Below are the code and all the weights of a small trained network. Each question names an input and a target symbol and asks about switching units off, where a switched-off unit gives its printed mean instead of its output.

import numpy as np


def w(rows, s, z=0):
    codes = np.array(rows[::2]) - 128.0
    scale = np.full(codes.shape[1], s)
    scale[-1] = z or s
    return codes * scale


def norm(h):
    return h / np.sqrt((h * h).mean(-1, keepdims=True) + 1e-5)


def f(y):
    return np.maximum(y, 0)


def softmax(a):
    e = np.exp(a - a.max(-1, keepdims=True))
    return e / e.sum(-1, keepdims=True)


def log_softmax(a):
    a = a - a.max(-1, keepdims=True)
    return a - np.log(np.exp(a).sum(-1, keepdims=True))


def net(x, mask):
    ids = ['αγεθλπστψ'.index(c) for c in x.split()]
    T = len(ids)
    res = E[ids] + P[:T]
    r = norm(res)
    for j in range(3):
        rows = slice(3 * j, 3 * j + 3)
        q, k, v = (r @ M[0][rows].T for M in (Q, K, V))
        z = softmax(np.where(np.tri(T) > 0, q @ k.T / 3**0.5, -1e9)) @ v
        o = O[0][rows]
        res = res + np.where(mask[j], z, o[:, -1]) @ o[:, :-1]
    y = f(norm(res) @ A[0][:, :-1].T + A[0][:, -1])
    res = res + np.where(mask[3:7], y, B[0][:, -1]) @ B[0][:, :-1]
    return log_softmax(norm(res)[-1] @ U[:, :-1].T + U[:, -1])


Q, K, V, O, A, B = {}, {}, {}, {}, {}, {}
E = w([
[88,185,98,145,74],'α',
[160,86,97,109,60],'γ',
[210,147,120,69,157],'ε',
[189,254,165,75,54],'θ',
[235,156,58,102,132],'λ',
[161,100,206,124,47],'π',
[87,159,179,117,96],'σ',
[188,145,179,217,171],'τ',
[172,51,134,114,145],'ψ',
],0.017)
P = w([
[18,152,131,110,201],'0',
[144,131,254,34,77],'1',
[157,123,229,54,67],'2',
[161,111,212,72,67],'3',
[163,99,197,91,62],'4',
[153,83,186,109,59],'5',
[158,75,171,128,54],'6',
[143,62,158,151,54],'7',
[152,69,142,166,46],'8',
],0.0057)
Q[0] = w([
[129,131,150,118,43],'head 0',
[77,119,158,130,107],'head 0',
[97,135,108,119,70],'head 0',
[86,127,106,83,15],'head 1',
[98,189,139,174,109],'head 1',
[87,195,170,145,71],'head 1',
[121,78,55,100,251],'head 2',
[117,158,170,192,97],'head 2',
[146,134,113,131,214],'head 2',
],0.024)
K[0] = w([
[153,88,186,118,2],'head 0',
[117,27,125,142,92],'head 0',
[108,83,120,159,46],'head 0',
[115,50,116,227,23],'head 1',
[197,177,148,123,101],'head 1',
[214,119,209,123,33],'head 1',
[53,239,117,26,180],'head 2',
[157,155,197,180,68],'head 2',
[118,214,121,90,181],'head 2',
],0.016)
V[0] = w([
[151,8,96,117,82],'head 0',
[72,139,170,154,183],'head 0',
[161,63,128,156,71],'head 0',
[115,72,92,127,59],'head 1',
[202,109,68,116,89],'head 1',
[68,145,89,51,156],'head 1',
[77,56,68,50,94],'head 2',
[140,94,139,94,82],'head 2',
[138,44,165,145,186],'head 2',
],0.018)
O[0] = w([
[203,179,41,130,141,165],'head 0',
[130,138,217,88,198,19],'head 0',
[170,208,62,125,66,229],'head 0',
[66,107,208,87,109,182],'head 1',
[148,201,205,87,150,138],'head 1',
[102,221,76,149,52,50],'head 1',
[49,100,97,5,45,55],'head 2',
[118,51,126,115,147,254],'head 2',
[87,93,199,218,43,135],'head 2',
],0.012,0.0074)
A[0] = w([
[172,180,127,250,79,253],'neuron 0',
[62,157,113,47,45,65],'neuron 1',
[246,109,111,51,52,56],'neuron 2',
[99,234,185,16,78,41],'neuron 3',
],0.015,0.0037)
B[0] = w([
[69,142,209,233,176,210],'neuron 0',
[9,170,94,182,101,177],'neuron 1',
[217,94,204,20,81,253],'neuron 2',
[133,147,32,206,245,170],'neuron 3',
],0.015)
U = w([
[105,197,36,45,58,159],'α',
[30,189,57,115,210,150],'γ',
[139,183,202,226,165,209],'ε',
[32,56,177,58,211,94],'θ',
[181,232,115,89,239,143],'λ',
[200,121,209,54,77,134],'π',
[136,54,30,189,98,92],'σ',
[184,48,89,145,176,5],'τ',
[46,148,161,165,11,100],'ψ',
],0.012,0.003)

Each question gives the input, a string of symbols that net reads in full, and the target symbol t.
The units are the heads (3 rows each of Q, K, V and O) and the neurons (one row each of A and B). Each row of codes is followed by its name. A weight is (code - 128) times the scale printed after its matrix; where a second scale follows, it is the last column's (O, A, B and U).
mask holds one flag per unit, heads first, then neurons. A switched-off unit (its flag False) gives its mean, the last column of its rows in O or B, instead of its output. The means were averaged over made-up inputs and are rounded, as every weight is.
A unit's drop is (log p(t) with every unit on - log p(t) with that unit switched off) / (log p(t) with every unit on - log p(t) with every unit switched off).
The circuit of an input: a set's keep is (log p(t) with only the set's units on - log p(t) with every unit switched off) / (log p(t) with every unit on - log p(t) with every unit switched off). Starting from all 7 units, units are removed one at a time, each time the one whose removal leaves the highest keep (on an exact tie, the one counted first), for as long as the keep stays at least 0.8.
units of the circuit, in order: the units of the circuit, biggest drop first
unit that matters most: the unit with the biggest drop
k most important neurons: the k neurons with the biggest drops, biggest first
which heads matter: for each layer, one digit per head in row order, 1 if its drop is at least 0.15 and else 0, layers parted by /
drop of u: that unit's drop, to one decimal
input ε α θ θ α ε ψ, target ε: unit that matters most -> head 1
input σ α λ σ ε θ σ, target θ: units of the circuit, in order -> [head 0; head 2]
input σ σ λ π σ λ, target σ: which heads matter -> 010
input ψ τ σ α ε, target ψ: which heads matter -> 001
input γ σ π λ, target γ: 2 most important neurons -> [neuron 3; neuron 1]
input γ α ε σ ψ γ θ ψ, target γ: which heads matter -> 010
input ε γ λ γ ψ σ λ, target ε: which heads matter -> 110
input ψ τ α λ ε γ σ λ ψ, target ψ: which heads matter -> 011
input σ σ ψ, target σ: which heads matter -> 010
input τ σ π γ τ λ, target τ: 2 most important neurons -> [neuron 2; neuron 0]
input τ σ ε, target τ: 2 most important neurons -> [neuron 2; neuron 0]
input ε ε σ ψ π τ ε, target ε: units of the circuit, in order -> [head 1; head 0]
input θ π σ θ ψ, target θ: which heads matter -> 100
input ε ε α σ σ α σ λ, target ε: units of the circuit, in order -> [neuron 0]
input ε θ σ, target θ: 2 most important neurons -> [neuron 2; neuron 0]
input π ε τ π ε ψ θ, target ψ: 2 most important neurons -> [neuron 1; neuron 3]
input σ α ψ α, target ψ: drop of head 2 -> 1.7
input α π α λ α π ε, target α: drop of head 1 -> 0.3
input τ γ ψ γ σ, target α: drop of head 2 -> 0.5
input σ σ ε, target σ: most important neuron -> [neuron 2]
